Below is a small trained network, with its code and all its weights. Each question gives an input and a class and asks what happens when units are switched off, that is, made to give their printed mean instead of their output.

import numpy as np


def w(rows, s, z=0):
    codes = np.array(rows[::2]) - 128.0
    scale = np.full(codes.shape[1], s)
    scale[-1] = z or s
    return codes * scale


def f(y):
    return y / 2 * (1 + np.tanh(0.7978845608 * (y + 0.044715 * y**3)))


def log_softmax(a):
    a = a - a.max(-1, keepdims=True)
    return a - np.log(np.exp(a).sum(-1, keepdims=True))


def net(x, mask):
    res = np.array(x, float).reshape(1, 7) / 4 @ E
    y = f(res @ A[0][:, :-1].T + A[0][:, -1])
    res = res + np.where(mask, y, B[0][:, -1]) @ B[0][:, :-1]
    return log_softmax(res[-1] @ U[:, :-1].T + U[:, -1])


A, B = {}, {}
E = w([
[184,156,27,193,107,82,191,98,121],'x0',
[142,186,127,148,124,98,81,2,184],'x1',
[55,170,135,73,13,134,162,29,107],'x2',
[124,76,198,121,185,125,201,108,240],'x3',
[186,99,133,153,112,135,115,95,124],'x4',
[49,132,48,134,167,98,111,83,59],'x5',
[196,65,73,197,134,214,148,78,127],'x6',
],0.0099)
A[0] = w([
[82,154,114,143,42,74,94,112,115,235],'n0',
[73,168,160,140,56,126,131,154,97,134],'n1',
[104,166,109,104,98,66,110,76,131,147],'n2',
[129,185,157,80,7,80,164,144,91,136],'n3',
[146,87,211,83,148,147,53,176,155,164],'n4',
[76,175,88,154,161,70,119,74,142,133],'n5',
[92,177,100,95,141,81,107,77,125,188],'n6',
[149,93,77,145,178,93,159,180,150,181],'n7',
[156,108,83,116,86,175,113,65,131,218],'n8',
[136,127,155,143,100,179,189,81,190,127],'n9',
[194,125,83,155,130,129,119,203,92,197],'n10',
[156,124,55,154,121,159,93,149,83,209],'n11',
[165,100,48,111,160,71,126,177,122,144],'n12',
[95,163,117,137,131,78,123,59,107,79],'n13',
[124,127,103,183,45,141,105,116,62,168],'n14',
[62,143,127,88,132,118,139,167,117,171],'n15',
[135,147,141,148,142,165,213,132,165,203],'n16',
[71,127,159,142,138,116,121,72,131,147],'n17',
[120,155,160,131,128,116,86,72,86,190],'n18',
[112,168,45,143,108,119,105,52,79,197],'n19',
[101,163,116,69,75,90,138,152,119,135],'n20',
[78,141,118,116,135,124,132,198,125,154],'n21',
[152,108,192,100,119,151,81,126,191,128],'n22',
[146,79,192,150,158,180,152,87,192,254],'n23',
[112,147,103,134,137,100,116,79,143,80],'n24',
[96,153,113,124,76,154,106,142,84,75],'n25',
[94,118,161,117,148,127,166,97,166,167],'n26',
[159,79,156,127,142,119,84,168,153,133],'n27',
[89,169,129,103,125,88,133,91,142,169],'n28',
[145,94,139,136,93,135,165,69,173,136],'n29',
[133,128,105,180,213,92,164,210,132,166],'n30',
[58,133,137,115,168,131,105,103,107,180],'n31',
[128,121,160,188,116,133,87,102,112,151],'n32',
],0.012,0.004)
B[0] = w([
[165,253,123,66,121,51,79,1,180,220],'n0',
[160,154,148,62,154,151,164,74,73,185],'n1',
[130,205,137,152,148,51,111,97,168,203],'n2',
[192,211,174,48,217,141,151,50,123,214],'n3',
[73,173,134,109,208,198,114,165,151,222],'n4',
[108,131,172,212,104,90,73,131,168,203],'n5',
[62,179,169,178,96,76,122,69,173,207],'n6',
[165,45,172,192,219,98,87,95,102,206],'n7',
[161,105,46,133,30,122,124,159,163,199],'n8',
[178,76,94,103,112,105,184,128,195,188],'n9',
[146,90,74,170,192,167,85,134,60,223],'n10',
[155,109,64,157,63,147,81,121,62,217],'n11',
[139,106,147,185,163,76,59,77,97,197],'n12',
[95,171,124,173,84,94,90,103,204,193],'n13',
[189,206,27,68,55,196,95,136,54,214],'n14',
[66,119,198,89,123,98,184,132,62,184],'n15',
[187,22,147,113,119,86,174,163,142,182],'n16',
[124,147,156,136,100,99,146,155,171,174],'n17',
[99,191,104,145,95,131,97,99,176,183],'n18',
[123,178,66,193,39,146,51,113,152,251],'n19',
[155,176,196,52,146,87,177,86,106,186],'n20',
[92,67,176,96,132,117,149,114,64,176],'n21',
[112,178,87,68,170,200,162,158,180,192],'n22',
[163,68,130,142,173,156,188,218,202,228],'n23',
[102,89,131,149,120,93,110,154,133,166],'n24',
[123,172,95,99,111,131,167,103,106,178],'n25',
[92,82,148,135,102,103,170,127,166,177],'n26',
[107,155,123,148,200,178,108,172,137,183],'n27',
[78,138,166,109,137,52,118,94,193,186],'n28',
[173,108,88,113,111,89,157,95,196,179],'n29',
[107,78,152,206,237,129,121,109,36,226],'n30',
[91,134,156,129,72,72,114,172,109,182],'n31',
[101,153,66,134,110,163,123,155,168,151],'n32',
],0.0078,0.016)
U = w([
[182,115,41,145,1,184,76,105,61,41],'0',
[177,146,169,45,110,100,149,68,80,43],'1',
[4,66,194,84,90,129,165,194,72,96],'2',
[192,32,120,136,91,122,197,157,185,187],'3',
[94,137,123,170,49,54,69,95,166,175],'4',
[161,39,122,210,160,118,79,131,35,252],'5',
[92,134,132,120,139,243,99,214,172,64],'6',
],0.0091,0.0012)

Each question gives the input, the list of numbers given to net, and the class t.
The units are the neurons (one row each of A and B). Each row of codes is followed by its name. A weight is (code - 128) times the scale printed after its matrix; where a second scale follows, it is the last column's (A, B and U).
mask holds one flag per neuron, in row order. A switched-off neuron (its flag False) gives its mean, the last column of its row in B, instead of its output. The means were averaged over made-up inputs and are rounded, as every weight is.
A unit's drop is (log p(t) with every unit on - log p(t) with that unit switched off) / (log p(t) with every unit on - log p(t) with every unit switched off).
The circuit of an input: a set's keep is (log p(t) with only the set's units on - log p(t) with every unit switched off) / (log p(t) with every unit on - log p(t) with every unit switched off). Starting from the 12 units with the biggest drops (on a tie, the unit counted first), units are removed one at a time, each time the one whose removal leaves the highest keep (on an exact tie, the one counted first), for as long as the keep stays at least 0.8.
circuit, biggest first: the units of the circuit, biggest drop first
most important unit: the unit with the biggest drop
top k neurons: the k neurons with the biggest drops, biggest first
drop when u is switched off: that unit's drop, to one decimal
input [-3,6,2,1,5,-8,-1], class 3: most important unit	n9
input [2,7,-6,5,-4,-2,-8], class 6: circuit, biggest first	[n0; n22; n4]
input [0,-6,6,-7,-6,0,2], class 1: top 2 neurons	[n3; n20]
input [8,-5,8,-4,2,-8,1], class 1: top 4 neurons	[n3; n20; n0; n1]
input [-1,2,3,-6,0,-1,-3], class 1: top 3 neurons	[n3; n1; n20]
input [-3,7,-3,-1,0,8,8], class 0: top 2 neurons	[n11; n8]
input [-2,0,-6,7,3,4,-3], class 5: top 2 neurons	[n30; n7]
input [-2,-8,-4,8,-8,-3,8], class 5: top 2 neurons	[n30; n7]
input [8,-3,-4,-6,-5,6,-5], class 5: top 2 neurons	[n30; n10]
input [-8,3,-8,-3,-7,2,2], class 6: top 4 neurons	[n4; n27; n22; n16]
input [1,1,7,-5,-4,-2,0], class 1: top 2 neurons	[n3; n1]
input [-2,6,3,6,-4,-5,-6], class 3: top 3 neurons	[n23; n9; n26]
input [1,-8,5,-2,8,-7,-1], class 1: drop when n3 is switched off	0.2
input [-3,-6,-4,-1,-8,-1,-4], class 2: circuit, biggest first	[n15]
input [-2,-8,-3,6,4,8,-8], class 2: drop when n15 is switched off	0.2
input [-8,4,0,-7,-1,2,7], class 0: drop when n4 is switched off	0.0
